[ -3  -1  -2   0  14   3   0   0   0   3  -4   5   1  -1   1  -1  -5   2
   1  -4   0  -5  -2   0   2  -1   4   1   1   2  -5  -3  18  -1   2  -2
  -3   1  -2   1   1   3 -34   4   1   2  -1   0  -6  -1  -3   2  -1  -2
   1   0   2] : mar
[  1   2   4   1  10  10   1   0   0   2  -4  22   3   3  -1  -1 -12   3
   4  -4   3  -4  -2   7  -5   0  -2  21   2   3  -7  -2  16  -5   5  -4
  -1   0  -5   2  -2   5  13   3  -2   0   1  -1   1   7  -1  -3   0  -5
  -2   1   2] : bifo
[ -1  -2  -5   1  13   0   2  -2   2   4   1   6   0  -1   2  -1  -1   1
  -1  -4   0   0   1   0   4  -3   2 -17  -1  -2   4   2   0  -6  -3  -2
  -1   4   1   2   1   0  -9   0   0   3  -1   0 -22  -6  -6  17   1   6
   1   0  -1] : lus
[  4   4  -4   3  10   2   0   2   1   8  -2  15   4   1  -3   0  -4   1
  -6  -5   0   4  -1   4  -7   0  -2   3   1   1   2   2 -23   0  -4   1
   7  -2   3   1  -2   6  46   0  -3  -1  -1   1  -8   3  -1  11   3   9
   4  -4  -4] : Zis
[  4   2  -1   4  14  -1   1  -1   1   4  -6   3  -2   6   3  -3   3   3
  -4   4   1   9   0  -8   9   1   2  10   1   0  -7  -1  13  14  -1  -2
   2   1  -1  -1   1   2 -46  -4  -1   1   1   4 -25  -4  -3   3   3  16
   3   2  -1] : lus
[ -1   3   1   5  26   3   1  -4   2   8  -2  20   1   0   1   4  -6  -1
  -1  -1   1   0  -2  -1   5  -2   5   8   0   4  -3  -2  18  15  -3  -2
   6   1  -5   2   0   6 -46   2  -2   2   1   4 -24  -5  -2   1   2   6
  -2   2   3] : lus
[  4   1  -3   1  20   6   1   1   3   2  -3  20   0   3   0  -1  -9   2
  -6  -7  -1  -3   2   4  -4  -2   2  -5   0   1   0   3   3  -7  -4  -1
   2   0   0   0   0   2  24   3   1   3   0   3 -17  -2  -6  11   2   8
   2  -1  -2] : mar
[  1   1  -5   2  13  -4  -1  -1   2   9   0  14   3  -1  -1   0  -1  -1
  -5   0   1   9  -6  -4  -2  -2  -1  -2   1   0   3   1 -18   3  -7   0
   7  -2   2   0   0   1  11  -2  -1   1  -1   1 -25   0  -5  25   3  15
   2  -3  -3] : Zis
[  3   1  -4   1   3   1   0  -2   1   3   3  -3   0   2   0   1  -1   0
   5  -3  -1   4   1  -3   1   0  -3  -2   0  -1  -3   1 -18   3  -3  -1
   3   0   3   0   0   1  -3  -1  -4   0  -1   1  -8  -9  -2  -5   1   0
  -5  -2  -3] : lus
[ -2   5  -5   1  16  -1  -2  -1   0   0  -6   5   4  -1   2   1  -1   3
  -3  -1   9   0  -1  -1   2  -1   3   3   0   3  -5  -4  19  -5   3  -3
  -6  -1  -1   0   2   2 -24   3   1   0  -2   0 -10   5  -2  21   0   7
  -3   1   4] : bifo
[ -2  -1  -6   5   4  -1   0   1  -2  12   5  -5   8  -1  -3  -4   3   3
  19   6  -1   9  -5   6  -2   2  -4   9   1  -1   3  -3 -23   0   4  -2
  -1  -1   3  -1  -1   4  19   2  -2   2  -2   0  -8  -7  -3  20   2  -3
   0   0  -1] : belok
[ -1  -1  -4   1   4   3   0   0   0   0  -4  10   2   2   1  -2  -5  -1
  -2 -10   0  -5   0   5  -3  -1  -3 -17   0   0  -3   2   4 -13  -1   0
   2   2  -1   1  -1   1  -7  -3  -5   2  -2  -3  -9   0  -3  -3   3  -4
   4  -6  -3] : mar
[-5 -1 -8  4 11  4  1 -1  1  5  3 -4  2 -1 -1 -4  3  3  1 -2 -1  1 -2 15
 -2 -1  2  2 -1 -2  3  3  3  2  3  3  1  0  4  3  0  6 29  4 -4  2  0  0
 23  5  1  2  2 -1  6 -2 -2] : mar

[ -6   1  -3   4  12  -9   0  11  -2   4  -9  -2  -4  -5   7  -1  -1  -1
   1  -2   9   2   3   9  -5   2   1  -4   0   2  -3  14  -6   4  -1   7
  -1   9   1  -2   1   4   1 -12  -8   9   2   1   1   2   2  -3   3   3
  -3   1   1] : Gamur
[-2 -2 -2 -4  2  2  1 10 -3 -5 -4  1 -6  2  0  0 -2 -3 -1 -2  3  3  4  1
  2 -1  0  3  3 -4  0  9  0  2 -1  3 -3  2  9 -2  7  5 -4  0  1  1 -2 -1
 10  4  1  0  6  3 -4  2  6] : mukis
[-3 -1 -2  2  4 -4  3 10 -4  1 -5 -4 -5  0  1  1 -1  0 -2  0  4  1  0  4
  1  0  0  2  3  3  0  5 -2  1  2  3 -6  1  1 -4  7  2 -2 -1  1  3  1  1
  6  3  2 -4  5  4 -3  1  2] : mukis
[-3 -3  1 -3  6  8  3 11  0 -5 -6  2 -6  6 -4  3  2  2 -1  2  9  1  4  0
 -1 -2  3  2  2  0 -2  6  1 -3  0  0 -4 -5  6 -8 12  5  3 -5  5  3 -2  1
 20  6  1  2  6  4 -2  0  4] : zapa
[ -9 -10   0   3   5  -5  -3   6  -1  -4  -2   1  -9  -2   1   4  -6   0
   0   3   6   0  -1   1   9   1   2  -3  -2   9   0   5  -2   2   4   0
 -10   6  -5  -6   5   2  -8   2   6   2   4  -1   6   5  -2  -6  -1   2
  -1   0   1] : zad
[-2  0  1 -4  1 -4  6 -1  1 -1  1 -3  3 -2  0 -4  1 -5 -2 -1  6  4  7  4
 -4  0  0 -2  5 -2 -2 13  1  2 -2  2  0 -1  4  0 -2  2  3 -2 -2  2  2  0
  4  1  0  2 -3  4 -3  3  2] : Gamur
[ -4   1   1   2  -4 -11   2   7   7  -2  -1  -2   3   2  -3  -3  -1   0
  -1  -3   3  -2  -2   3  -4   0   0  -7   5  -4  -3   9   5   4  -4   3
   3   3   4  -1  -3  -1   3  -7  -2   1   6   5   2   2  -1   2  -5   2
   2   0  -2] : Gamur
[-6 -7 -2 -1  1  2  0  5 -1 -5 -7  2 -7  3 -3  5 -2  2  0  0  2 -2 -1  0
  5  0  3  1  0 -1  0  3  0 -1  0 -3 -9  0 -2 -8  8  9 -4  6  8  0 -1 -1
 16  2 -2 -6  7  2 -1  3  2] : feno
[-2 -3  2 -1  6 -8  3 -5  2  0  0 -6  5 -6  5 -3 -2 -2 -2  0  9  4  8 10
 -8 -1  1 -7  4  5 -1 16  3  4  3  5 -5  5 -5 -3 -2  0  2 -6 -5  5  3 -1
  4  1  1  2 -3  5 -2  3  0] : Gamur
[-3 -2  1 -1  6 -2  0 -1 -1 -1  0  0  0 -1  2  0 -1 -3  1  2  3  3  4  2
  2  0  0  0  1  1 -1  6 -3  2  1  0 -2  1 -1  0  0  3 -1  2 -1  3  0 -3
  1  1  0 -4 -1  2 -1  2  0] : zad
[  0  -5   0  -4  -3   4   2  -5  -1  -7  -2   1  -2   2  -2   3  -3   0
  -2  -1  -2   0   3   0   3  -2   2   3   3  -1   3   2   5   0   4  -5
 -11  -3  -1  -6   6   6  -4  13   8  -3  -2  -2  13   1   0  -2   6   3
  -1   3   4] : feno
[-4  3 -3  3  2 -5  0  8 -4  1 -5 -3  1  1  5 -2  3 -2  1 -3  4  3  1  7
 -2  1 -2  1  2 -1 -3  7 -4  4  0  4  4  4  4  0 -2  3 -1 -4 -8  6 -3  0
 -2  0  1 -7  4  2 -6  3  2] : Gamur
[  0  -7   5   3   4   0  -5  -8   4   1   7   0   1  -7   4   3  -6   1
  -1   5   2  -1  -1   1   2   2   1  -8  -6  17   3  -2   3  -1   6  -1
  -6   5 -18   2  -2  -9  -5  -1   2  -2   6  -3 -10   0  -3   0 -12  -1
   4  -1  -5] : zapa
[-4 -5  2  3  6 -3  1 -1 -3 -5  0  1 -3  3  0 -2  1 -4  0  1  3  1  2 -2
  7  1  3  4 -1  4  0  1 -4  0  3  1 -5  0  1 -3  5  2 -4 -1  5  2 -2 -1
  7  7  0 -3  1  0 -2  2  3] : zad
[-5 -3 -1 -2  3  2 -2 13  3  4 -3  0 -5 -4  1  4 -1  1  1  2  9  2 -1  6
 -4  2  0 -9 -3  4 -2 12 -1  1 -5  3  2  6 -5  0 -2  1  1 -7 -5  2  4 -1
  0  0 -1  1 -4  4  0  0 -1] : Gamur
